In the rows, zero is written as 128.
Each row of numbers stands for one object and depends on some of the facts below. Use the named rows to name the rest.

Named rows:
[110 152 114 155 161 161 140 157 188 134 134  83 129 122 123 121 164 153
 115 163  42  94 107 100 144 140 138 143 124] -> stistul
[ 80 144 165 148 157 143 122  96  92 163 115 107  99 174 117 125  60 124
 114 121 169  24 152 104 147 147  82 147  96] -> grubak
[139 112 152  83  96 126  86  87  78 138  96 138 131 112 108 132  98  77
 140 121 159 153 107 159 142 111 130 101 129] -> steklek
[127 131 130  49  74 137 127  66  58 168 123 107  97 143  89  87 132 123
 125 135 217 161 107 173 104  92 179 127 111] -> stepal
[116 149 181  97  73 129 108  99  60 133 113 146 114 142 126 106  86 123
 159  73 180  80 110 103 169 147  66 188 102] -> luflis
[166 132 151 143 165 131 105 123 164 130 144 122 137 157 108 125 140  94
 137 127 119 168 102 123 177 140 149 118  99] -> paskin
[114 151 147  95  86 131 110 104  51 120 132 168 114 102 137 113 117 132
 147  77 188 119 124 120 127 153 116 165 120] -> klido
[110 134 139 116 120 138 132 120  71 129 154 144 116 146 154 146 103 149
 115  85 178 114 161 103 109 143 100 158 135] -> mubru
[142 170 139 127 161 175 124 168 189 129 149  95 124 174 136 119 178 157
 108 122  83 160  59 106 126 159 155 123 137] -> fadal
[120 122 149 110 127 140 135 121  79 145  91 115  93 173 131 173  86 136
 110  83 177 132 115 138 100 126 118  92 159] -> tretrin
[140 146 146  99 106 131  88 108  79 119  81 155 116 133 116 109 108 106
 140  98 194 153  98 158 117 134 129  98 126] -> zatak
[142 136 111 181 181 112  99 130 168 128 145 142 154 118 101 104 141  99
 150 157  97 114 145 112 178 167 143 132  87] -> flizir
[156 124 102 143 141 146 151 174 200 117 134  97 124 139 135 137 198 152
 107 150  69 209  90 131 117 128 175  90 162] -> dabres
[156 136 119 149 112 148 169 141 173 140 167  80 115 139 128 154 181 172
 143 102  77 146 112  84 154 147 136 189 132] -> treplon
[135 123  73 188 148 126 157 193 204 109 117 123 128  82 125 150 177 161
 119 151  29 155 117 115 125 157 150  85 162] -> flufur
[156 113 127 141 111 118 140 132 167 123 146 135 157 101 150 144 146 122
 153 121  89 146 132 117 155 106 116 162 138] -> dragrak
[110 113  84 126  95 104  99 145  81  91  61 188 128  38 123 125 120 108
 136 151 129 136 149 178  90 128 135  68 149] -> treskan
[171 130 110 156 133 123 157 156 203 116 177 116 147 120 146 136 181 154
 152 123  72 165 123  86 146 141 138 169 133] -> grugri
[124 103 144 164 185 101  99  90 119 130 139 147 170 122 119 135  71  66
 135 147 140  70 179 126 162 122 111 120  92] -> didran

How the objects are related:
Ψ(biloflum, c); Ψ(biror, b); Ψ(bisken, a); Ψ(bogel, b); Ψ(bora, c); Ψ(braflune, a); Ψ(broron, b); Ψ(brurun, b); Ψ(buter, a)
Ψ(buzin, b); Ψ(dabres, b); Ψ(degri, a); Ψ(destu, c); Ψ(didran, a); Ψ(disar, c); Ψ(doda, a); Ψ(dragrak, c); Ψ(dridogrok, c)
Ψ(droklur, b); Ψ(dropon, c); Ψ(druli, a); Ψ(druski, a); Ψ(dulu, b); Ψ(fadal, b); Ψ(fesafis, b); Ψ(fledrestem, c); Ψ(flira, c)
Ψ(flizir, a); Ψ(floskavo, b); Ψ(flozaskam, c); Ψ(flufur, a); Ψ(flusur, a); Ψ(fluvas, b); Ψ(gakom, a); Ψ(gigru, b); Ψ(gonon, c)
Ψ(govin, a); Ψ(grage, a); Ψ(grastune, b); Ψ(gredukek, a); Ψ(gremem, c); Ψ(grinol, b); Ψ(grubak, a); Ψ(grugri, c); Ψ(kegrilu, c)
Ψ(klesizu, c); Ψ(klido, c); Ψ(klidre, a); Ψ(klidrel, c); Ψ(klodro, b); Ψ(kloplopim, b); Ψ(koflis, b); Ψ(lanon, a); Ψ(lasku, c)
Ψ(lepe, a); Ψ(loplem, a); Ψ(luflis, c); Ψ(luko, a); Ψ(megel, c); Ψ(mevil, a); Ψ(migraplok, c); Ψ(miro, a); Ψ(mogrol, c)
Ψ(mubru, c); Ψ(mufil, a); Ψ(musti, b); Ψ(muze, c); Ψ(nadrus, a); Ψ(natras, b); Ψ(nevek, c); Ψ(nidoskim, a); Ψ(niza, b)
Ψ(nobrik, c); Ψ(nobro, b); Ψ(pagezin, a); Ψ(paskin, b); Ψ(patra, a); Ψ(pegram, a); Ψ(pezudas, b); Ψ(plavol, b); Ψ(pleram, c)
Ψ(plogin, b); Ψ(plubrak, c); Ψ(pokletis, a); Ψ(repagun, a); Ψ(ridegrik, b); Ψ(ropo, a); Ψ(runok, c); Ψ(rusu, c); Ψ(rutro, b)
Ψ(ruva, a); Ψ(sebebrin, c); Ψ(sitro, c); Ψ(skidibo, c); Ψ(skiguras, b); Ψ(skodraskil, b); Ψ(steklek, b); Ψ(stepal, b); Ψ(stifa, a)
Ψ(stistul, a); Ψ(stograrik, a); Ψ(stuflor, b); Ψ(stufo, b); Ψ(tekli, c); Ψ(tomibos, c); Ψ(toti, b); Ψ(trazen, a); Ψ(treflabi, c)
Ψ(treplon, c); Ψ(treskan, a); Ψ(tretrin, b); Ψ(tretroka, b); Ψ(triklebrom, a); Ψ(troklizi, a); Ψ(trorin, b); Ψ(trubo, a); Ψ(trusu, c)
Ψ(tustelom, b); Ψ(tutril, a); Ψ(valos, c); Ψ(varo, a); Ψ(vasibrir, c); Ψ(vasol, b); Ψ(vinu, a); Ψ(vuvogru, a); Ψ(zastus, a)
Ψ(zatak, b); Ψ(zilum, c); Ψ(zitruk, a); Ψ(zitrustar, b); Ψ(zonel, b); Ψ(zotrufles, a); Ψ(zulisker, c); Φ(biloflum, g); Φ(biror, f)
Φ(bisken, g); Φ(bogel, f); Φ(bora, e); Φ(braflune, f); Φ(broron, e); Φ(brurun, d); Φ(buter, d); Φ(buzin, f); Φ(dabres, g)
Φ(degri, e); Φ(destu, g); Φ(didran, d); Φ(disar, g); Φ(doda, e); Φ(dragrak, f); Φ(dridogrok, g); Φ(droklur, d); Φ(dropon, e)
Φ(druli, f); Φ(druski, e); Φ(dulu, d); Φ(fadal, g); Φ(fesafis, e); Φ(fledrestem, d); Φ(flira, f); Φ(flizir, f); Φ(floskavo, f)
Φ(flozaskam, e); Φ(flufur, g); Φ(flusur, d); Φ(fluvas, g); Φ(gakom, d); Φ(gigru, g); Φ(gonon, d); Φ(govin, g); Φ(grage, f)
Φ(grastune, f); Φ(gredukek, g); Φ(gremem, e); Φ(grinol, f); Φ(grubak, d); Φ(grugri, g); Φ(kegrilu, g); Φ(klesizu, d); Φ(klido, e)
Φ(klidre, f); Φ(klidrel, e); Φ(klodro, d); Φ(kloplopim, d); Φ(koflis, d); Φ(lanon, e); Φ(lasku, d); Φ(lepe, d); Φ(loplem, g)
Φ(luflis, e); Φ(luko, f); Φ(megel, d); Φ(mevil, e); Φ(migraplok, g); Φ(miro, f); Φ(mogrol, g); Φ(mubru, d); Φ(mufil, e)
Φ(musti, d); Φ(muze, f); Φ(nadrus, e); Φ(natras, d); Φ(nevek, d); Φ(nidoskim, g); Φ(niza, d); Φ(nobrik, d); Φ(nobro, d)
Φ(pagezin, g); Φ(paskin, f); Φ(patra, f); Φ(pegram, d); Φ(pezudas, f); Φ(plavol, d); Φ(pleram, d); Φ(plogin, e); Φ(plubrak, e)
Φ(pokletis, d); Φ(repagun, e); Φ(ridegrik, g); Φ(ropo, f); Φ(runok, f); Φ(rusu, e); Φ(rutro, f); Φ(ruva, e); Φ(sebebrin, d)
Φ(sitro, e); Φ(skidibo, g); Φ(skiguras, g); Φ(skodraskil, d); Φ(steklek, e); Φ(stepal, e); Φ(stifa, f); Φ(stistul, g); Φ(stograrik, f)
Φ(stuflor, e); Φ(stufo, d); Φ(tekli, g); Φ(tomibos, e); Φ(toti, d); Φ(trazen, d); Φ(treflabi, d); Φ(treplon, g); Φ(treskan, e)
Φ(tretrin, d); Φ(tretroka, d); Φ(triklebrom, g); Φ(troklizi, d); Φ(trorin, e); Φ(trubo, g); Φ(trusu, d); Φ(tustelom, d); Φ(tutril, g)
Φ(valos, g); Φ(varo, g); Φ(vasibrir, d); Φ(vasol, e); Φ(vinu, g); Φ(vuvogru, d); Φ(zastus, g); Φ(zatak, e); Φ(zilum, f)
Φ(zitruk, d); Φ(zitrustar, f); Φ(zonel, g); Φ(zotrufles, f); Φ(zulisker, e); Σ(biloflum, 488); Σ(biror, 336); Σ(bisken, 336); Σ(bogel, 752)
Σ(bora, 195); Σ(braflune, 336); Σ(broron, 488); Σ(brurun, 752); Σ(buter, 211); Σ(buzin, 336); Σ(dabres, 336); Σ(degri, 113); Σ(destu, 113)
Σ(didran, 752); Σ(disar, 113); Σ(doda, 336); Σ(dragrak, 752); Σ(dridogrok, 195); Σ(droklur, 113); Σ(dropon, 336); Σ(druli, 113); Σ(druski, 752)
Σ(dulu, 752); Σ(fadal, 488); Σ(fesafis, 113); Σ(fledrestem, 488); Σ(flira, 336); Σ(flizir, 336); Σ(floskavo, 938); Σ(flozaskam, 752); Σ(flufur, 336)
Σ(flusur, 752); Σ(fluvas, 113); Σ(gakom, 113); Σ(gigru, 113); Σ(gonon, 211); Σ(govin, 938); Σ(grage, 211); Σ(grastune, 113); Σ(gredukek, 195)
Σ(gremem, 752); Σ(grinol, 113); Σ(grubak, 113); Σ(grugri, 336); Σ(kegrilu, 336); Σ(klesizu, 752); Σ(klido, 488); Σ(klidre, 488); Σ(klidrel, 336)
Σ(klodro, 336); Σ(kloplopim, 195); Σ(koflis, 336); Σ(lanon, 195); Σ(lasku, 752); Σ(lepe, 336); Σ(loplem, 938); Σ(luflis, 113); Σ(luko, 336)
Σ(megel, 752); Σ(mevil, 211); Σ(migraplok, 938); Σ(miro, 113); Σ(mogrol, 336); Σ(mubru, 488); Σ(mufil, 752); Σ(musti, 336); Σ(muze, 752)
Σ(nadrus, 211); Σ(natras, 195); Σ(nevek, 336); Σ(nidoskim, 938); Σ(niza, 336); Σ(nobrik, 336); Σ(nobro, 336); Σ(pagezin, 336); Σ(paskin, 336)
Σ(patra, 752); Σ(pegram, 113); Σ(pezudas, 113); Σ(plavol, 113); Σ(pleram, 752); Σ(plogin, 336); Σ(plubrak, 752); Σ(pokletis, 113); Σ(repagun, 113)
Σ(ridegrik, 938); Σ(ropo, 752); Σ(runok, 113); Σ(rusu, 211); Σ(rutro, 336); Σ(ruva, 938); Σ(sebebrin, 938); Σ(sitro, 113); Σ(skidibo, 211)
Σ(skiguras, 113); Σ(skodraskil, 336); Σ(steklek, 752); Σ(stepal, 336); Σ(stifa, 938); Σ(stistul, 195); Σ(stograrik, 195); Σ(stuflor, 752); Σ(stufo, 113)
Σ(tekli, 488); Σ(tomibos, 195); Σ(toti, 488); Σ(trazen, 336); Σ(treflabi, 336); Σ(treplon, 336); Σ(treskan, 211); Σ(tretrin, 938); Σ(tretroka, 336)
Σ(triklebrom, 336); Σ(troklizi, 336); Σ(trorin, 113); Σ(trubo, 336); Σ(trusu, 336); Σ(tustelom, 113); Σ(tutril, 195); Σ(valos, 488); Σ(varo, 113)
Σ(vasibrir, 336); Σ(vasol, 752); Σ(vinu, 113); Σ(vuvogru, 336); Σ(zastus, 195); Σ(zatak, 938); Σ(zilum, 752); Σ(zitruk, 113); Σ(zitrustar, 336)
Σ(zonel, 752); Σ(zotrufles, 336); Σ(zulisker, 336); Ξ(bisken, braflune); Ξ(bogel, ridegrik); Ξ(buzin, migraplok); Ξ(buzin, sebebrin); Ξ(buzin, plavol); Ξ(buzin, zastus)
Ξ(buzin, triklebrom); Ξ(disar, stufo); Ξ(disar, natras); Ξ(floskavo, nobro); Ξ(floskavo, patra); Ξ(floskavo, ruva); Ξ(fluvas, gremem); Ξ(gakom, klidre); Ξ(govin, buter)
Ξ(govin, klidre); Ξ(govin, mevil); Ξ(grubak, vasibrir); Ξ(grubak, vuvogru); Ξ(grubak, gigru); Ξ(grubak, broron); Ξ(klesizu, biloflum); Ξ(klido, patra); Ξ(kloplopim, trorin)
Ξ(kloplopim, braflune); Ξ(kloplopim, natras); Ξ(lasku, varo); Ξ(loplem, doda); Ξ(luflis, paskin); Ξ(luflis, brurun); Ξ(luflis, lepe); Ξ(luflis, destu); Ξ(megel, mufil)
Ξ(megel, dragrak); Ξ(megel, niza); Ξ(miro, gigru); Ξ(mogrol, treskan); Ξ(mogrol, mevil); Ξ(mubru, druli); Ξ(musti, droklur); Ξ(musti, vasol); Ξ(musti, varo)
Ξ(musti, tretroka); Ξ(muze, klidrel); Ξ(muze, grugri); Ξ(nadrus, plavol); Ξ(nadrus, nevek); Ξ(nadrus, koflis); Ξ(pezudas, pleram); Ξ(pezudas, lepe); Ξ(pezudas, sitro)
Ξ(pezudas, flizir); Ξ(ropo, druski); Ξ(runok, zonel); Ξ(runok, stuflor); Ξ(runok, fesafis); Ξ(rutro, pokletis); Ξ(skodraskil, dabres); Ξ(skodraskil, treskan); Ξ(skodraskil, nevek)
Ξ(stepal, vasol); Ξ(stepal, zastus); Ξ(stograrik, zotrufles); Ξ(stograrik, triklebrom); Ξ(stograrik, tretroka); Ξ(tomibos, flozaskam); Ξ(tomibos, grinol); Ξ(treflabi, dridogrok); Ξ(treplon, tutril)
Ξ(tretrin, nidoskim); Ξ(tretrin, klidre); Ξ(troklizi, lanon); Ξ(troklizi, flufur); Ξ(troklizi, stufo); Ξ(troklizi, biror); Ξ(trubo, gredukek); Ξ(trubo, flufur); Ξ(trubo, treskan)
Ξ(trubo, zilum); Ξ(trusu, degri); Ξ(trusu, vasibrir); Ξ(trusu, sitro); Ξ(trusu, rusu); Ξ(trusu, didran); Ξ(trusu, broron); Ξ(zitruk, tekli); Ξ(zitruk, nevek)
Ξ(zitruk, koflis); Ξ(zitrustar, kegrilu); Ξ(zitrustar, flizir); Ξ(zulisker, flira); Ξ(zulisker, toti)

Name these rows:
No name comes twice in this set of rows, the named rows included.
[118 131  90 161 145 151 142 194 186 110 121 101 124  85 144 146 179 157
 110 160  15 138 102 116 122 138 139  97 168] -> gredukek
[101 111 166  93 120 152 124 104  63 152 103  98  93 164 143 178  83 123
  93  90 139 126 109 116 112 125 104  86 163] -> kloplopim
[168 162 174 156 197 149 110 176 238 113 149 118 156 183 143  88 150 115
 138 150  88 140  80 116 169 133 110 117 107] -> gigru
[115 148 112 151 142 134 116 163 170 103 112 133 133 114 127  99 136 146
 129 160  90  88 133 129 123 138 116 115 112] -> druli
[ 87 152 117  83 111 170 157 104 129 173 152  60 118 129 101  81 163 167
 111 174 120  79 123 137 111 106 152 180 119] -> stograrik
[153 154 167 119 166 120  46 117  90 112 123 201 149 143 128  86 102  54
 154 106 187 151 120 135 145 157 132 100  89] -> broron
[ 90 144 138 115 104 117  94 117  83 117  75 157 110  88 110  84  96 117
 140 148 163  80 130 151 124 136  99 109 111] -> repagun
[ 69 127 122 102 106 136 162 121  76 143  96  94  92 138 117 125  94 168
  95 145 161  68 155 149  74 109 101 115 140] -> zitruk
[125 129 145  79 134 121 135 120 128 121 152 134 143 175 144  84 107 124
  92 169 206 132 141 172  72  61 124 101 122] -> droklur
[ 84 134 106  73  65 135 142  88  56 150  82 104  95  93  78 110 123 149
 123 141 175  84 125 163  91 114 148 137 132] -> nadrus
[113 154 121 156 149 158 153 178 201 126 124  82 122 128 120 103 160 172
 118 162  60  86 105 114 138 140 127 133 118] -> vinu
[120 134  99 164 165 146 156 156 184 145 147  81 122 117  99 133 179 163
 126 155  59 116 120 108 154 160 170 141 124] -> pagezin
[138 153 152 120 124 170 138 134 134 162 107  80  90 179 104 133 137 156
 128  96 130 136  71 132 135 140 136 136 129] -> floskavo

Now the same objects, written a new way:
Known rows:
[173 131 167 131 103 109 148 142 138 123 110 147  85 131 127 136 115  80
 124 110 137 128 168 137 146 123 101 135] -> druli
[ 90 121 138 156 101 111 148 121 162 105 125 149 167 133 146 113 174 125
 156 143 124 152 179 127 123  76 126 112] -> pezudas
[129 114 163 112 138 132 145 161 143 102 136 134  85 160  96 203 124 104
 105 123 146  78 139 139 148  83 107 144] -> stufo
[ 62 125 150 119 139 127 134 131 132 122 130 134 131 164 130 159 129 136
 120 126 121 123 143 126 112  87 128 161] -> skiguras
[ 96 111 154 118 132 128 123 126 137 125 104 150 113 112 150 141 112 131
 105 122 120 145 136 135 118 120 137 148] -> pagezin
[ 89 117 167 121 118 126 130 117 132 131 110 144 105 135 149 156 123 106
 104 126 121 131 141 137 111 120 132 151] -> vinu
[ 66 101 107 100 135 136 162 127 160  93 115 148 159 134 103 150 199 131
 104 139 151 111 130 124 151  89 146 123] -> kloplopim
[102 114 191 141 117 109 127 124  76 121 142 145  66 151 145 160 113 123
 149  99 112 147 159 115 113 172 126 124] -> sitro
[144 130 177 125 121 136 130 132  90 115 116 139 106  99 149 113  83 127
 121 105 117 132 157 114 156 175 132 157] -> doda
[115 142 160 127 131 144 159 128  90 112 140 125 123 144 131 123 106 154
 143 116 129  95 171 103 147 137 133 166] -> zatak
[160 120 150 123 127 133 141 140  90 110 129 139  96 173 139 142 110 144
 130 105 114 144 157 111 143 187 128 147] -> klidrel
[153 166 145 108 136 137 138 155  91 121 132 102 144 128 136 108  45 136
 151 112 137 131 155 101 155 132 118 178] -> vasol
[149 133 190 132 113 133 144 134  89 123 122 136  89 109 144 118  77 127
 127 104 125 116 158 117 157 174 135 162] -> mufil
[145 132 119 137 108 128 175 131 161 115 116 136 156 160 123 104 146 136
 143 136 141 120 177 128 144  91 116 145] -> floskavo
[160 102  85 115 108 120 149 152 166 125  96 133 150 155 129 141 129 107
 130 142 152 152 127 140 113  98 127 124] -> lasku
[ 99 137 137  88 140 122 114 141 116 141  91 126 124 114 133 133 103  94
 109 108 148 169 124 117 132 137 128 153] -> zastus
[133 114  94 106 127 145 157 155 179  96 112 134 175 149 119 145 151 128
 108 145 143 113 134 129 150  87 129 144] -> skodraskil
[141  85 102 129 103 131 156 141 169 118 107 156 147 169 126 146 159 132
 121 143 144 135 135 145 115 108 135 121] -> megel
[132  84 109 100 119 120 144 133 160 112  98 149 141 151 124 169 163 125
 127 149 142 133 140 134 125 122 134 104] -> mubru

Which object is each row?
No name comes twice in this set of rows, the named rows included.
[ 58 119 140 102 152 124 122 120 133 116 113 144 144 138 136 157 123 168
 128 138 130 124 146 119 132  97 129 151] -> fadal
[116 124  75 104 115 133 141 150 180 107  98 117 217 118 134 115 135 120
 137 161 152 160 134 127 129  66 136 134] -> musti
[111 118 114 113 123 144 166 117  95 109 117 136 144 181 137 120 178 137
 130 108 124 154 151 107 143 200 155 131] -> tomibos
[200 104 122 104 129 122 128 178 140 113 110 140  91 170 107 195 103 101
 108 117 151 132 126 139 143 118 106 136] -> nevek
[140  99 141 115 102 136 158 129 163 117 109 146 110 140 128 159 160  83
  95 135 141  98 142 147 135 105 133 131] -> gakom
[193 116 111 105 109 118 144 168 143 136 102 120 113 174 114 165  98  92
 129 126 167 136 128 134 122 102 112 128] -> sebebrin
[137 123 165 142 128  98 118 151 143 103 127 152 119 103 125 139 112 130
 147 124 136 141 165 125 148  85 101 124] -> paskin
[182 150  62 113 118 124 153 144 171 108  99 116 213 152 137  77 132 117
 143 142 143 162 165 120 159  84 119 151] -> buzin
[105 113 138 122 113 155 165 109 145 136 100 146 116 162 139 132 153 132
  96 126 126 107 148 138 116 130 144 171] -> govin
[113 101 115 117 129 145 158 120 142 122 117 152 107 233 125 179 177 125
  98 123 115 125 145 140 108 139 134 154] -> disar
[180 113  99 130  96 123 170 130 156 117 109 146 130 221 131 136 178 104
 133 122 127 150 173 138 135 131 116 121] -> runok
[128  80 112  98 136 104 126 145 149 110  89 159 134 116 112 166 142 144
 124 137 152 141 122 124 136 139 138 100] -> gonon
[ 79 101 157 130 128 113 120 129 117 132 127 150  83 181 144 190 135 124
 124 116 116 153 139 132  89 113 126 125] -> destu
[ 84 125 211 144 102 117 130 118  90 124 132 145  86  84 159 132  98 115
 142 102 112 134 163 116 125 164 136 133] -> degri
[179 120 144 132 110 112 138 149 147 114  99 153 110 114 139 113 126 104
 124 119 134 142 161 136 157 134 115 131] -> luko

Now the same objects, written a new way:
Some rows with their names:
[131 135 124  80  98  87  77 119 126 149 144 130 122 118 121 117 143 124
 135 123 130 150  86 151 131 151 176 116 113  86 103 118 157 118 134  90] -> trubo
[118 128 118 128 114  89 106 135 138 129 133 151 143 112 120 120 166 110
 119 120 108 124 127 142 142 130 142 114 133 124 109  77 155 129 107 127] -> buzin
[150 145 116 159 120 142 137 123 155 129 143 145 135 119 122 142 123 136
 114 132 137 119 114 120 148 127 133 162 122 115 148 135 114 120 147 139] -> buter
[123 138 129  74  95  86  67 126 123 162 133 134 124 129 112 120 148 125
 145 127 134 134  98 147 114 158 168 119 106  93 102 121 165 125 144  84] -> govin
[170 124 144  98 106 108 127 109 123 119 170 140 109 134 120 139 129 152
 182 104 134 119 103 130 113 133 109 107 108  81 116 161 158 156 145 109] -> biloflum
[160 124 136  89 100 106 101 103 124 146 157 124 119 123 117 132 118 139
 164 107 136 138 106 137 120 140 122 126 120  82  98 135 147 147 126  93] -> valos
[143 156 106 178 120 140 153 120 153 129 137 141 146 122 123 136 125 130
 102 132 138 115 124 113 149 130 118 169 122 117 163 128 112 115 147 150] -> mevil
[117 146 111 122 103 110 124 111 112 153 134 121 133 112 129 104 110 124
 122 100 122 114 118 112 141 130 121 139 147 116 134  94 144 127 113 117] -> trusu
[131 144 112 118 117 113 137 101 106 148 132 118 138 105 125  96 113 142
 137 100 116 116 130 103 147 141 121 132 142 119 145 103 134 131 110 109] -> megel
[133 140 116 161 140 149 150 105 130 141 122 136 131 119 132 158 113 125
 127 101 147  98 147 105 111 127  84 165 139 122 157 120 128 149 137 149] -> sitro
[108 151 106 152 125 131 138 109 111 144 138 122 143 111 124 137 111 112
 120 106 123  97 140 111 126 131 100 154 155 114 148 103 132 125 120 140] -> bora
[145 130 118 153 119 131 137 135 154 116 164 153 138 119 142 139 129 125
 126 140 119 119 132 130 128 122  95 153 136 118 138 118 143 132 136 145] -> koflis
[141 155 107 177 120 145 153 117 155 131 137 143 138 122 123 139 128 130
 103 131 140 109 122 110 149 133 121 169 120 116 163 128 113 109 150 148] -> treskan
[168 110 144 113 120 111 102 131 161 120 169 149 121 120 129 159 130 136
 160 143 131 154 113 164 114 147 112 137 119  87  91 148 141 149 136 114] -> zonel
[ 97 158 104 145 116 111 125 111 107 151 126 115 135 109 117 122 111 105
 110 102 120 101 139 117 128 137 111 147 157 114 139  80 140 123 110 132] -> tomibos
[146 147 114 171 116 147 154 109 138 132 140 136 138 120 120 136 107 134
 123 112 144  99 140 101 135 128  80 167 142 108 149 117 113 130 126 151] -> gremem
[118 163 102 158 109 108 128 120 131 153 107 132 140 115 120 106 134 119
  92 121 128 114 121 112 163 143 146 152 131 113 153  95 127  97 125 134] -> nadrus
[145 143 116 153 120 148 142 123 146 128 148 143 140 122 127 138 132 144
 125 133 135 117 124 111 139 130 127 158 117 121 148 142 122 126 157 136] -> didran
[115 124 120 111 115 106  91 144 138 150 119 150 161 109 118 122 161 113
 126 130 126 133 131 141 127 142 141 130 132 134 101  69 145 144 112 115] -> floskavo

Rows to name:
No name comes twice in this set of rows, the named rows included.
[133 135 114 146 136 156 112 120 155 146 127 142 138 111 125 163 121 115
 111 133 152 134 130 132 121 134 141 177 126 136 131 116 112 130 148 131] -> pokletis
[138 131 110 145 127 157 123 128 165 128 153 149 163 113 102 151 152 131
 126 135 145 133 119 128 145 123 160 153 117 129 123 116 102 134 141 133] -> patra
[120 149 117 125  98 100 113 112 114 150 123 126 124 124 125 115 104 112
 107 105 127 106 117 117 139 125 121 144 145 107 113  81 142 125 113 124] -> treflabi
[158 116 136 107 113 106 106 130 156 115 174 149 123 116 138 152 140 133
 163 141 126 153 111 160 108 138 114 123 116  81 105 143 155 144 138 114] -> dabres
[117 138 117 155 113 117 132 146 137 139 121 148 145 129 134 123 141 120
 125 140 121  98 144 116 121 145  89 145 134 126 147  98 152 129 129 137] -> zatak
[128 149 120 127 105  93 138 107 101 140 123 130 115 122 117  97 121 132
 126  87 111  96 128 101 144 132 114 127 142 112 137 107 155 128 126 124] -> klesizu
[119 158 118 150 101  88 155 107  95 134 124 131 115 137 131 101 129 125
 123  93 118  66 126  90 136 123  98 118 140 104 166 105 167 122 127 143] -> zulisker
[129 154 106 172 110 141 153 128 145 131 148 144 142 136 125 141 138 123
 107 134 137  93 123 103 139 124 119 153 122 113 165 126 130 114 156 154] -> doda
[160 118 139  93 109 128  99 111 135 134 166 142 122 131 121 156 116 140
 169 116 147 134 109 138  98 138 102 136 114  85  95 145 145 162 145 103] -> migraplok
[117 126 112 122 111 108  93 132 142 147 130 143 158  96 121 122 151 107
 113 133 120 149 129 152 145 131 155 138 138 124  97  68 139 129  95 120] -> rutro
[146 129 133 147 121 120 162 107 128  94 168 154 121 137 121 145 154 139
 148  94 125  81 123  97 129  98 114 102 123 112 137 139 150 160 152 159] -> flira
[111 146 104 148 104  97 126 139 125 146 118 138 145 113 138 109 132 106
 106 132 109 109 136 123 138 144 104 142 145 110 144  81 155 115 109 132] -> stepal

